Here is a tiny trained network, its code and every weight. The questions are about switching its units off for an input and a target symbol, where a switched-off unit gives its printed mean instead of its output.

import numpy as np


def w(rows, s, z=0):
    codes = np.array(rows[::2]) - 128.0
    scale = np.full(codes.shape[1], s)
    scale[-1] = z or s
    return codes * scale


def f(y):
    return np.maximum(y, 0)


def softmax(a):
    e = np.exp(a - a.max(-1, keepdims=True))
    return e / e.sum(-1, keepdims=True)


def log_softmax(a):
    a = a - a.max(-1, keepdims=True)
    return a - np.log(np.exp(a).sum(-1, keepdims=True))


def net(x, mask):
    ids = ['ΛΣΦΨαβζηθμπω'.index(c) for c in x.split()]
    T = len(ids)
    res = E[ids] + P[:T]
    r = res
    for j in range(3):
        rows = slice(2 * j, 2 * j + 2)
        q, k, v = (r @ M[0][rows].T for M in (Q, K, V))
        z = softmax(np.where(np.tri(T) > 0, q @ k.T / 2**0.5, -1e9)) @ v
        o = O[0][rows]
        res = res + np.where(mask[j], z, o[:, -1]) @ o[:, :-1]
    y = f(res @ A[0][:, :-1].T + A[0][:, -1])
    res = res + np.where(mask[3:15], y, B[0][:, -1]) @ B[0][:, :-1]
    return log_softmax(res[-1] @ U[:, :-1].T + U[:, -1])


Q, K, V, O, A, B = {}, {}, {}, {}, {}, {}
E = w([
[83,126,88,75,39,96,144,156,104,148,127],'Λ',
[33,126,159,117,192,136,95,45,108,172,148],'Σ',
[132,153,109,111,161,72,138,67,90,58,28],'Φ',
[8,174,90,159,115,154,216,49,132,120,92],'Ψ',
[76,82,92,206,85,97,147,151,205,159,242],'α',
[164,62,49,90,175,144,137,131,109,154,153],'β',
[43,200,155,40,32,168,88,60,155,146,116],'ζ',
[180,32,94,73,80,128,105,41,224,152,123],'η',
[187,180,164,174,70,89,164,53,204,80,137],'θ',
[166,109,127,202,117,188,102,52,102,175,88],'μ',
[117,230,100,125,168,147,63,168,170,155,109],'π',
[136,198,151,132,123,101,120,87,59,127,196],'ω',
],0.016)
P = w([
[118,63,171,120,92,84,158,255,98,114,70],'0',
[114,147,101,137,87,101,183,155,118,121,114],'1',
[110,140,95,133,96,101,175,136,113,145,119],'2',
[120,145,104,138,106,114,167,119,103,156,120],'3',
[112,146,105,152,107,112,163,100,111,163,125],'4',
[116,154,109,150,122,120,151,93,114,159,134],'5',
[107,150,115,162,132,117,152,77,113,174,140],'6',
[114,155,109,161,143,112,147,71,114,178,136],'7',
[113,154,114,181,141,110,140,59,112,184,144],'8',
[124,150,124,167,158,104,142,55,115,178,151],'9',
[124,154,119,168,170,116,140,54,119,182,136],'10',
],0.0098)
Q[0] = w([
[145,88,255,101,133,154,90,234,96,26,118],'head 1',
[98,99,115,95,166,153,106,179,93,149,116],'head 1',
[97,207,15,138,116,95,145,38,151,197,119],'head 2',
[139,135,135,137,104,142,122,135,138,127,139],'head 2',
[89,155,149,173,87,110,121,95,141,129,93],'head 3',
[158,55,114,70,164,137,125,145,144,133,139],'head 3',
],0.089)
K[0] = w([
[157,221,1,155,144,163,113,34,99,131,188],'head 1',
[104,148,109,132,146,144,114,89,138,148,164],'head 1',
[116,65,242,147,141,125,147,224,128,133,85],'head 2',
[132,107,81,144,125,126,121,122,113,152,114],'head 2',
[120,101,168,143,128,128,135,157,138,117,105],'head 3',
[139,135,92,125,130,134,115,88,144,138,155],'head 3',
],0.088)
V[0] = w([
[147,94,108,55,186,170,249,100,77,64,129],'head 1',
[189,164,25,132,161,187,143,206,130,211,60],'head 1',
[80,164,117,49,102,120,122,181,84,180,175],'head 2',
[151,198,158,190,122,35,161,139,18,201,114],'head 2',
[166,157,192,40,199,138,141,94,136,162,100],'head 3',
[53,71,169,163,144,164,145,108,124,140,133],'head 3',
],0.012)
O[0] = w([
[107,138,36,82,124,139,229,67,112,74,74,4],'head 1',
[198,184,18,127,3,179,98,140,105,147,84,199],'head 1',
[130,106,120,112,95,231,91,160,151,9,191,27],'head 2',
[181,101,222,43,174,240,228,194,110,156,130,243],'head 2',
[155,148,155,75,164,138,57,108,95,125,107,5],'head 3',
[48,84,122,164,124,162,144,106,103,162,146,178],'head 3',
],0.0055,0.0041)
A[0] = w([
[134,78,99,202,167,157,61,141,100,2,152,83],'neuron 1',
[143,208,76,55,144,154,102,136,156,88,190,75],'neuron 2',
[167,199,148,55,148,131,114,54,58,95,40,82],'neuron 3',
[36,201,89,208,212,187,171,173,155,114,104,124],'neuron 4',
[107,201,98,148,126,70,112,115,12,149,212,101],'neuron 5',
[114,113,146,221,98,58,85,178,72,61,30,124],'neuron 6',
[233,11,105,153,196,50,109,227,69,127,118,115],'neuron 7',
[113,162,49,136,139,117,133,84,105,83,96,1],'neuron 8',
[186,170,101,120,116,57,110,107,119,180,105,87],'neuron 9',
[36,121,52,74,173,154,77,169,39,203,175,122],'neuron 10',
[105,127,103,69,177,66,180,110,165,88,179,186],'neuron 11',
[61,95,141,88,198,86,98,162,95,194,100,125],'neuron 12',
],0.009,0.0061)
B[0] = w([
[61,135,162,124,127,131,169,170,134,178,57,150],'neuron 1',
[78,96,168,172,142,112,89,124,128,28,128,162],'neuron 2',
[70,90,146,158,178,70,123,226,102,145,114,178],'neuron 3',
[203,132,89,78,49,90,95,126,56,146,140,188],'neuron 4',
[157,101,138,42,140,182,163,137,148,109,146,228],'neuron 5',
[156,108,134,78,101,47,150,150,88,184,110,188],'neuron 6',
[105,179,51,105,105,209,173,119,202,115,171,174],'neuron 7',
[117,119,149,162,157,250,134,119,221,110,173,190],'neuron 8',
[139,88,175,165,160,183,116,132,140,109,80,255],'neuron 9',
[102,85,141,210,104,176,95,148,121,84,96,188],'neuron 10',
[97,109,135,136,135,67,64,101,95,37,153,197],'neuron 11',
[159,132,143,171,71,139,149,133,172,84,105,197],'neuron 12',
],0.012,0.0076)
U = w([
[123,111,154,119,63,109,164,183,169,114,109,254],'Λ',
[127,121,191,234,167,144,97,69,81,144,144,192],'Σ',
[117,125,97,165,188,74,153,156,103,121,79,100],'Φ',
[97,175,85,129,110,110,155,62,78,122,115,104],'Ψ',
[123,97,119,191,118,79,110,175,152,197,245,82],'α',
[102,135,73,193,168,153,145,140,163,111,135,61],'β',
[3,193,194,105,95,119,89,125,171,177,113,90],'ζ',
[143,49,131,80,128,107,77,92,220,158,95,63],'η',
[162,227,192,212,125,64,186,98,197,91,126,108],'θ',
[136,127,167,188,129,163,174,135,118,233,108,145],'μ',
[193,186,134,155,132,111,26,194,138,136,134,123],'π',
[152,130,203,106,168,162,154,158,96,112,180,58],'ω',
],0.0059,0.0082)

Each question gives the input, a string of symbols that net reads in full, and the target symbol t.
The units are the heads (2 rows each of Q, K, V and O) and the neurons (one row each of A and B). Each row of codes is followed by its name. A weight is (code - 128) times the scale printed after its matrix; where a second scale follows, it is the last column's (O, A, B and U).
mask holds one flag per unit, heads first, then neurons. A switched-off unit (its flag False) gives its mean, the last column of its rows in O or B, instead of its output. The means were averaged over made-up inputs and are rounded, as every weight is.
A unit's drop is (log p(t) with every unit on - log p(t) with that unit switched off) / (log p(t) with every unit on - log p(t) with every unit switched off).
The circuit of an input: a set's keep is (log p(t) with only the set's units on - log p(t) with every unit switched off) / (log p(t) with every unit on - log p(t) with every unit switched off). Starting from the 12 units with the biggest drops (on a tie, the unit counted first), units are removed one at a time, each time the one whose removal leaves the highest keep (on an exact tie, the one counted first), for as long as the keep stays at least 0.8.
units of the circuit, in order: the units of the circuit, biggest drop first
unit that matters most: the unit with the biggest drop
top k neurons: the k neurons with the biggest drops, biggest first
which heads matter: for each layer, one digit per head in row order, 1 if its drop is at least 0.15 and else 0, layers parted by /
drop when u is switched off: that unit's drop, to one decimal
input η θ μ μ θ ζ Σ μ, target η: top neuron	[neuron 5]
input β α π, target β: units of the circuit, in order	[head 1; neuron 8]
input Σ θ θ β ω α, target Σ: units of the circuit, in order	[head 3; neuron 10]
input η μ ω ω ω Σ μ ω, target η: units of the circuit, in order	[neuron 5; head 2]
input Σ μ Σ, target Σ: units of the circuit, in order	[neuron 10; head 3]
input μ Σ θ Λ ω θ Φ ω, target μ: units of the circuit, in order	[head 2; neuron 11]
input η β α μ ω Ψ μ μ μ π, target η: which heads matter	010
input η μ Σ μ μ θ η θ, target η: units of the circuit, in order	[head 2; neuron 5; neuron 6; neuron 9]
input η θ β η θ, target η: which heads matter	010
input Φ μ θ ω, target Φ: units of the circuit, in order	[head 1; neuron 3; head 3]
input μ μ μ μ θ μ μ η, target μ: units of the circuit, in order	[head 2; head 1; neuron 11]
input ζ ω Λ α, target ζ: units of the circuit, in order	[neuron 1; head 2; head 1]
input Σ Λ μ Ψ ζ θ, target Σ: units of the circuit, in order	[head 1; head 3]
input Φ μ ζ Ψ η π θ μ Φ, target Φ: units of the circuit, in order	[neuron 3; head 1]
input β μ η θ μ μ, target β: units of the circuit, in order	[head 1; neuron 8; head 2]
input η ω μ θ θ μ μ Φ, target η: unit that matters most	head 2
input ζ Σ Φ, target ζ: units of the circuit, in order	[head 2; neuron 1; head 1]
input θ β μ Σ Λ Φ, target Φ: top 4 neurons	[neuron 3; neuron 11; neuron 8; neuron 6]
input μ μ Σ θ μ Λ μ μ π ζ, target μ: top 2 neurons	[neuron 11; neuron 2]
input ζ α ω μ μ θ Λ Φ θ ω, target ω: unit that matters most	neuron 5
input ω π ω, target ω: which heads matter	010
input θ η θ μ Ψ ζ μ π Ψ, target Ψ: top 3 neurons	[neuron 4; neuron 9; neuron 11]
input Ψ ω β ω μ μ π, target Ψ: top 2 neurons	[neuron 4; neuron 9]
input θ θ μ θ θ μ μ η μ Λ π, target θ: drop when neuron 7 is switched off	0.0
input Φ μ Σ η ω π, target Φ: drop when neuron 5 is switched off	0.1
input β α μ μ μ μ ω μ ζ μ, target β: drop when neuron 8 is switched off	0.4
